Each row was made from one walk, in order. Every step used is in the known rows, and no mark comes twice. Write each row's walk.
Each row is shifted at random along 3 fixed directions that mean nothing.
Known rows:
W Q U Y F M L J V: [ 524  342  432   90 -117  -13 -327  121    8  -60  -97   23 -269   68
 -561   86  195  -98 -221  100 -141   75  250  173 -243  193 -516  236
  614   90  146  198   74 -211  -87   75   43  -58 -215  195 -208  253
 -208   22  -49   55  198   43 -240   86 -164  153  -31  102  -88  149
 -159   46   39  -54 -333  134  174]
M Y U F K Q: [ 252  354  134  103  -76   38 -241  264 -191  -23 -170 -141    7   59
 -167   77   91 -168 -339  -69   43   28   19  225 -551 -208 -335  -21
  357   40  202  434  229  -63  -36  171 -128  161    0  155 -251  274
  -36 -244 -163  140   25 -237  158 -134 -149 -222  -43  -71   72  -58
  310   13   35   29  -63   48  242]
V Q U F Y M L W: [-238   66 -209  -15  -88  240  420  104   60   19  -17  263  397  -10
  414  256   32  -53  262 -526  430   88 -118  211  175 -282  248 -475
 -219 -338 -186 -129  124  171  189  310    3   74  141 -122  476   93
  159   71   98 -176 -235 -150  458 -394  254 -617   16 -103  -16 -406
  336  -35  -71  275  314  143  -52]
M F J Q W: [ 469   44  275  143  111   96 -400  240  171   40   49 -121 -272  -32
 -287   19   -5  -46 -439  273  -98  -30    2  157 -236   49 -360  394
  278 -223  350  373   36  134  -56  -89 -384 -266 -183    7 -190  319
  -77 -229 -158  273  -14 -241  -63  -43  -64  243  -89  -73   60  192
  125   35  -83   50 -319  260  193]
L M Y U F: [ 148  149  319   43   39 -128 -146   15  -67 -161 -157 -236  -73   98
 -555   -3  293 -295 -319  105 -113  -60   29  201 -482  -42 -517  218
  422  141  114   58  107 -269  -75 -179 -198  250  -34  290 -391   96
  -90  -76 -209  114  226   59 -288   89  -54   23  185  -46  -21   83
  124  133  126  151 -286  -11   85]
V W J L M Y: [ -16 -215  160  -43  259   -2 -144 -353   45  -89 -153 -115  -35  158
  -81 -129 -107   75  -65  140 -146 -128  -93   94   46   85 -117  187
   37  268   23  -93 -119 -221  -43 -128  -41  204 -161   91 -299  -51
  -37  190 -100  -83  166  161 -128  176   52  324  223   38  -44  147
 -128   -5   29  -89 -293  -36  -63]
F J V W Q U: [  97   60   -6   20 -288   87   88   62 -173 -157  127   22  -97  -15
  113  -70  -57  246 -292  164  243  -96   98  -14  107  197  134  -68
  -96 -155  -19  271  -60   74  -69  250   75 -166  -27  120  179 -132
  -68 -181  -38  -32  -81  -84   -5  -77  134 -120 -154   74   81  -20
   47   44  -53  -59  118   -5  -83]
L J W Q U: [  47   20    8 -156 -210   55  182   -3  -35 -214   77  -20 -204 -103
  120  -22  -98   15 -170   11   66  -51  158    3   95   70   67   59
 -128  -65  -77  -30  -44  148  -24  101   42  117  152  115  109 -121
  -72   27   14   72  -97  -85 -205  -82  132  -77 -178  141  141  -37
  -36  -43  -85   -7  219   46 -209]
Y M L W J: [ 359 -142  369  -78  182   19 -270 -196  236  -10 -179  -27 -157  -50
 -395  -17  -38  145 -192  151 -199   10   51   33 -115   45 -371  431
  374   73   29   -7    5 -116 -244  -27 -204   86 -195   87 -425  207
  -64  210 -239  164  147  107 -419  202  -99  403  140  121  188  203
 -231  -53   71  -89 -538  193   12]
Y F K Q V J L: [-159   -6 -110  -58  -43   95   14  209  -88   55  -44   64   18 -136
  154  -41  -16   69  175   23  226  117 -226   49    6 -146   51 -323
  -91  110   73  156   -7  108  -21  263   40  -95  107 -243  195   75
   73 -148  -12 -153  -59 -125  202  -82 -135  -73 -166  101  -48  -34
  -74  -75 -110 -250  400  -50    1]
V W J Q U F M: [ 235  375  195  330  -36  432 -247  321   23   30   89  181  326  -18
   96  182  145   43 -263  -67  310 -125 -129  381 -202 -185 -163   72
   96 -435  318  409  121  -34  208  111 -384 -126 -132 -322  197  370
  113 -155   69   29 -383 -147  459 -460  -60 -347  -27 -109  106 -196
  325  -94 -167   32   -8  597  217]
Q J W L M F K: [  61  193  123  110  128  236 -331  -95  194  180  171   -5   -9  -30
  -27   89  -24 -121 -100 -172   45  165 -196  121 -217 -198  -38  141
   40 -234  237 -110  185  106   95 -409 -271   60 -111 -283 -136  266
   -8    1  134  224 -373   -9  147 -177 -149  -52  -26 -276   -6  -56
   44  -40  -38  -61 -113  240  174]
W J V Q U: [  64  -57  -99  -33   22 -315 -172  149  -32 -133  227 -137  -31  182
 -101   74  142   34 -350  178  -48 -215  122   51  -76  122 -341   30
  -18 -280 -114  143  -75 -101  -61  -34  -30 -178   97  122  -52 -200
   21 -207  -28 -117  122   33 -257  -81 -145  174 -118  247   42   -4
 -178   54   68 -114   82  138   74]
W L J Q U F M Y K V: [  -8  196  -50   62   13 -140  -23   35   74  -64   98  -15   70  -31
 -228  128  154 -158  112  -76 -210 -174  105  -31  -62  -76 -173   21
   43  228   84  -66   88 -114   42 -146  282   28  -28   86  -24 -107
   -7   64  168   15  129   24    9   33 -207   80  -24   59   53  -26
 -115  140  151  -82    6 -105   72]
J Q V W L M: [-102 -104   73   83  -25    1    3 -213 -209 -149 -230   56 -104   15
 -256 -358  191   92   14  207  188  -20   39    5   93   82  172  161
 -154  -71  -38   40 -117   88  -35  -49 -131  -90 -211  -34  205 -146
  168   95 -143 -154  -78  244  -44  102  198 -104  -27   36 -128 -223
  -78 -152 -207  -35  -25  -55  -40]
M L W J V: [ 382  158  272  195  152  166 -468   29  168   94 -155  -43   12  169
 -117    8   60  318 -231  -12   27  -21   66  201 -223 -131 -114  145
  296 -177   90  317    9 -135  -32  153 -207 -117 -188 -130  -46  309
   99 -205  -70  208  -85  -19  143 -136 -227  -54  112  -40   41 -141
   14 -220  -52 -252 -571  508  204]
K Q J V W L M F Y: [ -80   69   58  242 -118   62  -52 -125 -122  132  -68  -47  -94    2
  -22 -117    8   89   76   -6   82   56   98   48   80   35  246  -21
  -28  -44  -36  -87 -113   64  238   -4  -64   42 -314  -49  286 -102
  -11   57   83  -85   24  175  316 -167  112   41  -98 -168 -183 -170
   47  -16  -67  -59 -138   23   75]
Y F K V Q J L M: [ 285   73  351   40  -38 -104 -442  -67  -89   10 -137   32 -276  -28
 -654 -165   65  -46 -164  169    6  267   29  189 -233  149 -312  135
  177  119  246  212   54  -70 -257 -163  -98   40 -282  -76 -247  156
  -34   13 -154  -28  153   50 -255  134 -333  121 -154   76  -54  -67
 -229   97  -75 -276  -50  -99  163]
F J W L M Y U: [ -24  275  108   76   54  433  -53 -114  143 -152  -84 -121  100   34
   45   43  -32   50  -88 -357  105  153   48  229 -168 -201   46  -53
  200 -112   64   18  162  -65  156  -10 -104  256   66   49   50  197
  -84   18   18  168  -75 -187  463 -386  173 -403   86 -139  -91  -89
  279 -137 -133   77  -93  160  122]
Y U F J V Q W: [  92  -51   51  -20 -311    2  113  260 -126 -157  -12   73  -23 -146
 -196 -185   23  151  -70  120   82   16   86   11   90   82    7 -135
   26 -112  -84  149   51    0 -124  169  -56 -275  132   28  274   -7
 -113 -237    8 -127   40 -126    2 -116  183 -165  -29    3   72  -95
   77   69  -71  109  192  -13   92]
M L J V: [ -73   66   92  -97 -258  221  100  102   11 -125 -252   31  -20   94
  -46  -80  -16  302   42 -125  270  140  104  154   79 -135  336 -403
  -18   84 -104  303  -56  -41  -55  420   97   42   69 -102  390  -96
 -133 -174   26  -33  -41  -10  162 -182  -42 -308    5   66  144 -325
   68 -229 -162 -108  -20  157 -218]
U Y M L W Q J: [ 172 -157   51 -124  -21  -86  100 -182  185  157 -142  -21 -136   -3
  156  146  -84   12   64  -45 -110  -10   98   71    7  198  -99  165
  155   73 -235 -137   19  -80  -60   45 -120   68   42   61 -160   93
    6  229  -67 -100  134  110 -140  227  -92  149  142  121  -48  197
 -193  -44  136  110 -245   78  -62]
K F M L W: [ 103   87  218  239  142  197  -90   69   90  148 -180  110  210   19
  119  107   49  -15    1 -177  256  196 -208   18 -230 -275   75   -5
  236 -340  205  244  129   54   89   -5 -216  -20 -101 -246   97  345
  128   10  -72  266 -296  -16   44 -174   17 -285  112 -232  -22 -166
  387 -215   58  114 -357  305 -138]
M Y K V J L W Q U: [ 150   67  -74   51  -43   25  -10  -29   95  -12   36  -13  -44   32
  200  152  -36  172   30  -73    1 -102    7   41    1 -114   -3  -63
  -84  196  -13   98  -80  -54  -46  232  271  157   23   17   15   21
  205   25   16  109   71 -175  197   74 -196 -107  -59   72 -162 -161
  -15  -11   35 -274   16  -44   93]
J Q W L M: [-284 -276  -67  -69   99 -105  239 -204  -44    2  -34 -100  -49   39
   38 -273   68  -27  114   88  -25  -97  -33  -89  202   24  130  136
 -323  -91 -118 -283 -128  161   22 -164  -99  -20   19  -51  158 -215
  123  225   10 -101   11  137 -159   66  215   -8  -63   35  -55  -15
  -73  -40 -183  157   43 -168 -174]
U K V W J: [-106   63 -290  215  271  -92  -38  158  114  126   45  -98  244  143
  680  219  -58   35 -148  -82   15 -124 -268   37 -129 -102  142 -120
 -239 -229   98  138 -146   33   94  132 -309 -145  208 -296  -26  150
  122 -330   24  -20 -219   57  217  -76 -271 -190   93   47   95  111
   95 -168  -25 -184   39  334   31]
F Y M L J Q U K: [ 264   27  127 -180  140 -138 -290   90  200  -19  128  -85 -175  178
 -221  291  -20 -154 -184   -6 -312 -114  143   86 -101  -89 -631  380
  189  166   65   14  -68  -95 -153 -226   93 -117   -9  310 -511  154
 -159   90  -60  112  205 -166 -367  272 -294  251 -102  178  -36  237
 -178  156   86   21    5   21   39]
Q U F K V J L W: [ -91  -95   67 -295 -289 -101  185 -158 -371  -13  -48  199   16 -189
  -31 -230 -100  138  226  120  153  126   -3 -384  306   22  146 -113
 -279  441  -33 -179   34  -22 -305   41  351  119  100    8 -121 -388
 -159  101   -6  -81  -44  161 -492  337   13   52  -74  -68  198  -14
 -176  274   -9 -230  167 -431 -303]
K F J V W L M Y U: [-164  104  -41  141  223  156  -61  -25  -24    4  209 -106  249   86
  128   38  168   65   46 -186  143    2  -36   22  -12  -73   71 -213
   42 -210   64   -2  -39  -24  223 -114   90  -96   10  -42   87   66
   30  -63   50   50  -82 -102  431 -255   80 -259  157 -205 -138  -64
  248  -40  105  -13 -115   42  104]
F K Q U Y M L: [ 218  329  209  -35 -200  299 -122  221 -225   32 -359  101  -15  101
  -13  229   38  -29 -117 -286  299  262   47  195 -271  -71 -183 -182
  266  -64  109  497  216   23  -31  490  -37  245  -18   32 -157  212
  -81   80 -252  -54  -65 -194  174 -133  -52 -468 -162   50   31 -230
  270 -154 -244   97    3   57   83]
V W L M Y F K Q J: [-606   94 -437   10  -48  427  398 -128  106  199  169   21  276 -141
  688   94 -124  -15  361 -357  383  198 -289  185  139 -169  598 -570
 -397 -125  -86 -150  -23  250  351  200   -2  202   34 -354  421   -6
  141   50  284 -181 -334  -89  809 -388   14 -550  -91 -120   17 -229
  231  -89 -126   17  408  -32  -70]
M L W J: [  47   51  -64  107  275  246  -81   24  339  125   26  -55  314  122
  503  214  -40  165  -42 -251  110  -33 -165  201 -130 -306   83 -117
  -30 -342  -51   96   10   -2  154  172 -270  -31  120 -291   94  267
  178 -162   68  146 -331 -119  367 -343 -207 -252  165  -50   72  -98
  175 -215  -12  -69 -262  546   71]
L M Y U Q V: [-569  -83 -524 -161   55 -253  371   15 -102 -200    5 -131  137   53
  318  115  177 -285  184  -57   12 -132  -27  -43  -39   11   87 -278
 -106  -45 -292 -230  -50 -101  196  -52  135   93  340  317  248 -309
  190 -170  -35  -58  133   16    6   18   98  -77   73  179 -180   76
   96   89  139  279  332 -236 -107]
K Q J L M F Y: [ -88  -67   66   77  150 -163 -101  -22   20  201    2 -181  -18   90
  123  101  -38 -167   78  -72 -136  -60  -47   86  -72  -41 -173   43
  -10   47  -25 -197  -40  -56  241 -216  -62  112  -53   39  -11  -46
   12   80   57   -9  165    7   54 -102 -109  313  -48  -50 -235  128
  -17  129   90   38  -33  -42   33]
V W Q J: [  73 -250 -115   61  109 -273   26  -72  202   25  211 -207  -69   15
  445  125  -66  -47 -276  253  -76 -303 -172   60 -102   60 -166  231
 -172 -227 -107   28 -122   59   20 -144 -295 -212   84  -34 -111   64
   91 -159  -19  -60 -136   46 -162  102 -241  252   42  114  -36  287
  -89   32  260  -11    2  187  -63]
V W J L: [-153 -185  -98   19  261   62   30   24  109   17  -20  -15  345  135
  592    3 -110  218   30  -95  103 -170 -266  121  149 -200  106 -136
 -334 -156  -57   25  -96   -4   68  151 -225  -69  185 -283  121   59
  100  -49   43 -161 -203   -1  256 -172    1    6  155   37   52   33
   13 -175  -82 -122   88  244  -79]
K F J Q V: [ 324   43  184  177  130 -112 -414  227  -99  -36   37 -126 -214   46
 -371   25  197  -63 -333  279   77  -83   90   81 -346  161 -330  161
  308 -166  296  473   69  -19  -20 -112 -220 -384 -107   15 -119  145
   36 -316 -256   84   62 -144 -144  -77 -179   98  -57   94   20   43
   58  -48   86  -82 -245  271   63]
V Q U Y K F M L W J: [ 411  -33  188   57  -32  -11 -195   35   78    7   31  194   10   42
 -395  119  -17  -42   24   61 -202  198  154 -157  -99   69 -241  268
  324  -34  -11  105  138 -234 -147 -116    7   14 -101   -1 -369   91
    5  252  -43   91   29    6 -340  141  -43   91   71   11  -32 -149
  -12  -25   97  135 -262  163   72]
V W L J Q: [ 179   46  161   47 -112  290  -74  -17    5 -177 -185   15  -67   29
 -133 -259  -51  307 -155   58  193  101  206  271   69 -164  187   99
  -98  -45  100  350 -101  116 -128  192 -244   11 -123 -172  209   47
  -23   29  -49  -45 -122  -39  225 -133   45 -207  -72   29  118 -295
   38 -218 -301 -144  -80  265  -73]
U F J Q W L M Y K V: [-270 -135 -231   31  151  -98  252 -190  106   86  117  -82   12  -73
   16  -60  -16  -85  348  -23 -244 -197  -59 -158  174  131  258 -112
 -255  268  -18 -376   11   54  127 -139  237  -59   24  -37  102 -178
   94   63  166  -74  167  -11  173   70   11    3   91  -43   10   69
  -95  127   50   82  -16 -258   34]
U F J Q V W L M: [  55    5  150  142    3  123  -66 -188 -121  -94  -56  102  -14 -104
 -360 -274  106   90   35  198  115  -82   22   51   48  138   80  130
  -29   40  121  -41   33   22   17 -171 -116 -243 -195 -110  165  -38
   64  -15  -24 -149  -94  127   54   -8   96  -62   84  -95  -17  -94
  -99   48  -76  -32 -143   82  106]
L W Q U Y M F J: [ 197  249  -71   34   28  198   61  204   98  118  187   11   21  -64
  177  315    3 -125 -198 -215   91  112  101  170  -72  166 -114   -7
  240 -286  114   20  115   77   62   89 -160  101   75   52  -80  184
  -32   55  -30  116  -11 -192  194 -149  132  -88   -8  -30   48  163
  128   77  -26  169  -71  176  151]

Which walk is each row?
[-244   11  -68 -112 -102  104  145  -68  -88   46   34   51 -178 -150
  -37  -81 -135 -118   54   46  107  293 -102 -257  105   64  446 -125
 -131   83  169 -106  -16  193  -43 -100  117  292   29 -126  -29 -155
 -159  -56  -27  186  -83  119 -154   84  103   30  -90 -179   81   84
   39  -32  -93  -32  209 -221 -216]	L M F K V J W
[ 134  194   74  123 -405  204   80   79  -15 -166   43  181 -123 -132
 -315  -20  -35   87  -58  106   31  -73   64  103   33   58  145  -41
  175  258  103  207   25 -148 -100  136  262   62 -219   77  140   47
  -74    9  149   20   34  -27   88   86  100  -90    5   -6   88 -213
   27   38   67  -18   70  -13   12]	L J V W Q U F M Y K
[ -27  124  -95    0   -9  -58   25  187  -17  132  -31   44  180   54
  315   63  -85   48  165 -221  -76  202   -2 -139   79 -306   79  -72
  -76  181  -19 -160  -99  -55  -57   36   51   78  211  -23  -26   55
  -80  -72   72  152   44  -31  133   83  -10  -22   21 -155 -168   78
   83   56  -59 -135  183 -123   33]	M F Y U K V J L W
[ 301    8  263   93   27  -73 -225   -9  -41  -25  202  154  -84  -46
 -128   71   86   28  -91  178   -9 -136   -1 -178   42  101 -236  200
  159 -146  109   99 -107   77   40 -148  255 -305 -205   34  -11  128
   -5   59   25  154 -177   16 -300   82  -96  187  -28  -61  -76   49
  -27   32  258  -90 -191   64   -5]	K F M L J V W Q U
[ -98  120 -408  -31  148 -446   15  265 -171   73  185  -72  109  224
  368  306  141 -442 -162 -128   30   65  -47 -147 -134   84 -114 -256
 -169 -352    5  105   75  146   49  -32   23  -30  283   75 -219 -151
   -5 -281  -60 -101 -103   11  -85   26 -134  -56  -94   -8  -62  113
  116  121   89   81  280 -150   99]	M F K V Q U Y
[-422 -302 -369    3   50  -69  447   -6  118  130  248 -127  -42 -112
  246    2 -195 -177  297   36 -323  -49 -101 -258  255   77  373 -102
 -276   99 -233 -502 -158   70  197  -10   78  185   63  -15   62 -232
   14  167  172    6  133  -26   50  -64  230  276  -35   65   27  129
  -12   49  -11  250  249 -159  -79]	L M F Y K Q W J
[  93  -88  160 -170 -158 -265   10  105   33 -177  -24  126   36  -68
 -465 -125   64    5   63  118 -232  -16  167 -130   67  -22 -235   65
  194   91 -178  -57   25 -152 -177 -190  267 -163  101  173   69  -77
 -172  -20   98  -22  158  124 -414  162  -39  283   83   31  -30   89
 -218  121  228   81  105 -157   16]	Y U F M L J V Q
[-311 -482 -215 -130  170 -102  218 -149  102   25  155   47   16   35
  -30  -74 -137  -17  384   11 -204  -81 -171 -118  299  104  183 -186
 -290  207 -158 -366 -126  -45   40 -140  217   73   55 -145   70 -178
  172  325  130 -174  187  -44  -23   65  168  135  112   88  -57 -165
 -110  -49   38   99  175 -208  -90]	V Q W J L M Y K F
[-178  -13 -233  -47 -163  -57  123  338 -118  130   35  -42   82  -51
  410  -43  -40  197   67  -29 -117  -92   13 -146   91  -12   96 -116
 -185  -61 -223  -20 -184   14   66  282   -8 -169  283  -58  220  -58
   60 -138  136  -25   31  -83  120  -64   29 -155 -155  156   67   18
   -2 -123 -193  -33  338  -20   85]	Y U K Q W J V
[  56 -162  -91   49 -101 -373   27 -125  103  -51  -40  -10 -242  -44
 -188  -62 -133  -85  110   45 -307   47  141 -224   94   45  122  148
 -126  109 -162 -277   60  101  -63 -144  -12   16  -64   93    3 -176
  -87   51   34  -54  186  186 -156  103   67  381  -97   17  -68  -18
 -244   -6   86  -39   93 -179    1]	M F Y K V Q J W L
[  85  166  -77  278  204  189 -165 -130  271  -94  -95  -87  -66   89
  -93  100 -119   27  -57 -262  -63  104   32  211 -204  -73  221  -83
   98 -120  196  165  129   47  102  -46   -6  150  -87 -103   88  228
  151  -67    3  114   80 -165  505 -241  -49 -329   24  -71 -189 -251
  124 -211  -73  -72 -122  174  264]	F J W L M Y K V Q
[  71   29   83  -32  -21    2  -51   43   34   45    2  253  247 -194
 -118  -86  159   53  235   46 -122 -120   49 -173   73  -21 -116  191
  127  -31 -212 -197   83 -136   72 -112   79 -246   16   19  136   73
  111   28  109   77 -134   89  -56    0   16  148  129   -4    7   90
 -118   13  106   49  -19   77  183]	Y U F M L W J Q V
[-301 -126 -380 -154 -146 -112  448   81  -58   50  429   41    0   -6
  149    5  -45  -73  156   94 -136  -50   61 -326  373  361  389 -162
 -326   34 -203 -305 -107   31   13  -76  356    2  195  130   13 -409
  -41   33  190  -55   90   21  -77  245  258  120   -7  -28  -59  173
 -136  177   36  238  412 -388  -92]	L M F J V W Q U Y K
[ -70  226  106    8 -245  348  188  159  -60   95 -116  338  362  -85
  143   27  101   66  185 -261  396   71  -55   54   72 -252  215 -127
 -103 -240   -4  104  174  112  138  171   19    7   13 -154  447   51
  148   44  128  100 -344  -64  204 -236  169 -515  -73 -202   61 -338
  318  -53 -182  224  113   97 -123]	J Q U F M L W
[-498 -149 -297 -369 -315  166  452 -116 -101  195 -115  123   55 -235
  437 -188 -321  163  482 -176  221  274  -29 -100  377    9  580 -436
 -353  369 -251 -174   20  136  -20  309  261  273  100  -15  276 -298
  -29  178  175 -149   44  -32  205   55  194 -110 -177   44  181  -78
  -47   22 -127  -51  430 -472 -379]	M Y F K Q J L W
[-126  -64  -73 -151   77  145   23 -126  -67 -174 -117   47  210   88
  112  -91 -110  142  137  -54  -78  -61   74  140  116  -71   30   -6
  -65  169 -105 -130  -74 -180   63   63   42  241   84  134  101  -82
   94  135  -17  -25  138  -63  192  -24  139   77  130   56  -79    1
   18   23 -104   81   58  -78   24]	V W J L M Y U Q
[ 184   76  257  -48  -37  163  -40   74  102  -50 -195   41  -79   51
 -382   45  -10  -11   20 -116    2   -8  179  331  -28 -108 -110  -12
  222  237   92   83   78  -56  -45  144  -35   70 -117   34   49  186
 -159   70  -66  -60  212 -115  126 -113  -20   18   62   51  119  -58
   -6  -40  -53   88 -109  189  -42]	U F Y M L J Q
[ 339  148  295  126 -262  161 -192  -60 -239  -12 -218  105 -241 -106
 -416 -275  -15  163  -59  203  143  113   63   33  -63  -32   50   65
   55  257  282  227   88   89 -209  176 -112  -77 -237 -259   52   92
 -108  -41 -102  -89  -70   31   27    0 -101 -152 -126  -93  159 -204
   -7   -9 -237 -232 -202   64   94]	U F K V J Q W L
[-143    7 -371  149  384 -124  -71  295  -25  267   16    4  111  -18
  586  311   97 -327    5 -107   69  -12 -324  -12 -103   47  -19 -110
   -3 -381  156  167    9  253  184   38 -200 -169   88 -134 -157  310
  178 -178 -138 -111 -198  -35  311   87  -12   36   46  -57 -151  250
  141 -139   90   74  185   70  246]	U Y M F K Q V W
[-210  176  -54  142  -41  207   66 -353 -225  -87 -299   -1   -6  105
   71 -157  -58   33   -8 -151  316  257  -93   41  -47  -41  488 -277
  -75  101  127  158   25   58  -17  180   48  322 -237  -65   34  -46
  -24   46 -114  -65 -159  169  302  -51  116 -436   49 -127   24 -271
  248 -136 -157 -119 -145 -153  -73]	F K V W L M Y
[-108    3   71  -72 -133   10   22 -120 -185    0   48  -24 -121  -17
 -323 -180    8   54  146   11 -113  133   76 -255   66  143   15  -33
  145  322   -7 -257  -37 -141  -72 -188  222  -74  -26  151  -90 -147
 -185  155   81   37  185   40 -178  157  201 -102   36  -89  -13   -8
    3  116  -11   40 -112 -333  -40]	Q W L M Y U K F J V
